Below is a small trained network, with its code and all its weights. Each question gives an input and a target symbol and asks what happens when units are switched off, that is, made to give their printed mean instead of their output.

import numpy as np


def w(rows, s, z=0):
    codes = np.array(rows[::2]) - 128.0
    scale = np.full(codes.shape[1], s)
    scale[-1] = z or s
    return codes * scale


def f(y):
    return y / 2 * (1 + np.tanh(0.7978845608 * (y + 0.044715 * y**3)))


def softmax(a):
    e = np.exp(a - a.max(-1, keepdims=True))
    return e / e.sum(-1, keepdims=True)


def log_softmax(a):
    a = a - a.max(-1, keepdims=True)
    return a - np.log(np.exp(a).sum(-1, keepdims=True))


def net(x, mask):
    ids = ['ΔΞΦβζηλσψω'.index(c) for c in x.split()]
    T = len(ids)
    res = E[ids] + P[:T]
    r = res
    for j in range(3):
        rows = slice(3 * j, 3 * j + 3)
        q, k, v = (r @ M[0][rows].T for M in (Q, K, V))
        z = softmax(np.where(np.tri(T) > 0, q @ k.T / 3**0.5, -1e9)) @ v
        o = O[0][rows]
        res = res + np.where(mask[j], z, o[:, -1]) @ o[:, :-1]
    y = f(res @ A[0][:, :-1].T + A[0][:, -1])
    res = res + np.where(mask[3:7], y, B[0][:, -1]) @ B[0][:, :-1]
    return log_softmax(res[-1] @ U[:, :-1].T + U[:, -1])


Q, K, V, O, A, B = {}, {}, {}, {}, {}, {}
E = w([
[113,130,9,46,208],'Δ',
[65,152,199,124,44],'Ξ',
[106,6,147,92,166],'Φ',
[49,19,37,130,248],'β',
[201,198,129,148,113],'ζ',
[106,201,128,185,120],'η',
[161,119,65,183,46],'λ',
[128,106,205,195,170],'σ',
[52,6,106,114,45],'ψ',
[59,17,114,137,57],'ω',
],0.013)
P = w([
[153,151,86,45,154],'0',
[50,183,110,166,147],'1',
[206,70,140,199,131],'2',
[39,255,116,238,155],'3',
[241,45,155,188,123],'4',
[28,179,75,126,134],'5',
[254,30,167,221,138],'6',
[73,248,85,196,140],'7',
],0.0081)
Q[0] = w([
[67,112,76,186,110],'head 1',
[174,114,164,107,181],'head 1',
[29,211,132,146,141],'head 1',
[122,95,14,208,127],'head 2',
[230,105,130,161,43],'head 2',
[183,78,158,89,114],'head 2',
[1,65,153,207,156],'head 3',
[144,116,127,184,193],'head 3',
[112,120,53,170,82],'head 3',
],0.0093)
K[0] = w([
[130,137,176,41,120],'head 1',
[103,159,214,133,135],'head 1',
[97,190,157,2,165],'head 1',
[97,60,136,60,123],'head 2',
[63,78,161,158,194],'head 2',
[116,82,203,201,163],'head 2',
[134,134,133,68,196],'head 3',
[167,103,155,152,148],'head 3',
[190,67,103,22,132],'head 3',
],0.011)
V[0] = w([
[249,66,117,96,102],'head 1',
[28,116,83,79,170],'head 1',
[177,126,126,144,214],'head 1',
[88,105,161,115,94],'head 2',
[143,176,49,103,75],'head 2',
[104,114,84,112,151],'head 2',
[178,69,169,109,121],'head 3',
[45,126,94,144,154],'head 3',
[88,163,176,135,116],'head 3',
],0.012)
O[0] = w([
[67,98,197,227,191,127],'head 1',
[119,51,147,2,98,253],'head 1',
[67,195,237,12,147,165],'head 1',
[231,142,104,73,163,134],'head 2',
[198,141,77,225,43,84],'head 2',
[166,176,138,154,147,228],'head 2',
[74,146,165,130,215,136],'head 3',
[161,74,106,96,147,242],'head 3',
[46,142,91,72,66,39],'head 3',
],0.0077,0.005)
A[0] = w([
[108,52,232,172,67,184],'neuron 1',
[144,212,120,87,85,134],'neuron 2',
[1,117,72,90,109,201],'neuron 3',
[65,92,131,192,63,253],'neuron 4',
],0.0089,0.0025)
B[0] = w([
[19,173,44,83,56,253],'neuron 1',
[105,2,167,144,149,162],'neuron 2',
[164,211,224,249,164,238],'neuron 3',
[223,134,65,211,160,198],'neuron 4',
],0.0093,0.0052)
U = w([
[196,154,12,74,168,144],'Δ',
[94,145,89,97,3,215],'Ξ',
[54,42,134,57,108,84],'Φ',
[207,55,119,131,174,117],'β',
[224,239,217,157,109,194],'ζ',
[217,149,148,138,72,217],'η',
[125,171,89,217,128,2],'λ',
[53,209,167,131,137,159],'σ',
[108,50,60,182,78,41],'ψ',
[115,98,2,137,113,102],'ω',
],0.0078,0.0038)

Each question gives the input, a string of symbols that net reads in full, and the target symbol t.
The units are the heads (3 rows each of Q, K, V and O) and the neurons (one row each of A and B). Each row of codes is followed by its name. A weight is (code - 128) times the scale printed after its matrix; where a second scale follows, it is the last column's (O, A, B and U).
mask holds one flag per unit, heads first, then neurons. A switched-off unit (its flag False) gives its mean, the last column of its rows in O or B, instead of its output. The means were averaged over made-up inputs and are rounded, as every weight is.
A unit's drop is (log p(t) with every unit on - log p(t) with that unit switched off) / (log p(t) with every unit on - log p(t) with every unit switched off).
The circuit of an input: a set's keep is (log p(t) with only the set's units on - log p(t) with every unit switched off) / (log p(t) with every unit on - log p(t) with every unit switched off). Starting from all 7 units, units are removed one at a time, each time the one whose removal leaves the highest keep (on an exact tie, the one counted first), for as long as the keep stays at least 0.8.
circuit, biggest first: the units of the circuit, biggest drop first
most important unit: the unit with the biggest drop
k most important neurons: the k neurons with the biggest drops, biggest first
heads that matter: for each layer, one digit per head in row order, 1 if its drop is at least 0.15 and else 0, layers parted by /
input ζ β ω ω ζ λ Ξ ψ, target λ: heads that matter -> 100
input Δ σ σ ζ σ σ, target Ξ: circuit, biggest first -> head 2; neuron 1; head 1
input ζ σ Φ Φ, target λ: circuit, biggest first -> head 2; neuron 4; head 1
input β λ β Φ ψ β λ, target λ: heads that matter -> 100
input σ Φ σ η ζ β, target ζ: circuit, biggest first -> neuron 3; neuron 1
input σ ζ σ σ Φ Δ, target ζ: heads that matter -> 000
input Φ Φ σ ω σ Φ, target σ: circuit, biggest first -> neuron 3; head 3; head 2
input Ξ Ξ σ λ, target ω: circuit, biggest first -> head 1
input σ σ Φ Φ, target ζ: circuit, biggest first -> neuron 3; neuron 1; head 1; head 3
input Φ Φ β λ, target σ: circuit, biggest first -> head 1; head 2; head 3
input σ ψ ζ ω, target ζ: heads that matter -> 001
input σ σ ζ ψ σ ζ σ Δ, target ζ: circuit, biggest first -> neuron 3; head 3
input σ ζ η Ξ Ξ ζ ω, target ω: circuit, biggest first -> head 1; neuron 1; neuron 4; neuron 3
input ζ Φ λ ω ζ ζ λ Φ, target λ: heads that matter -> 111
input ω ζ ψ β ω β, target β: circuit, biggest first -> neuron 1; head 3
input Φ ω ω β, target σ: circuit, biggest first -> neuron 3; head 1
input ζ Ξ Δ ω, target λ: heads that matter -> 110
input ζ ω Φ σ, target λ: heads that matter -> 110
input ζ λ σ σ ω Ξ, target λ: 2 most important neurons -> neuron 4; neuron 3
input β σ Ξ Φ β σ, target Φ: heads that matter -> 001
input Φ σ ω Ξ ω ψ, target σ: heads that matter -> 001
input β Φ Φ σ, target Φ: most important unit -> head 1
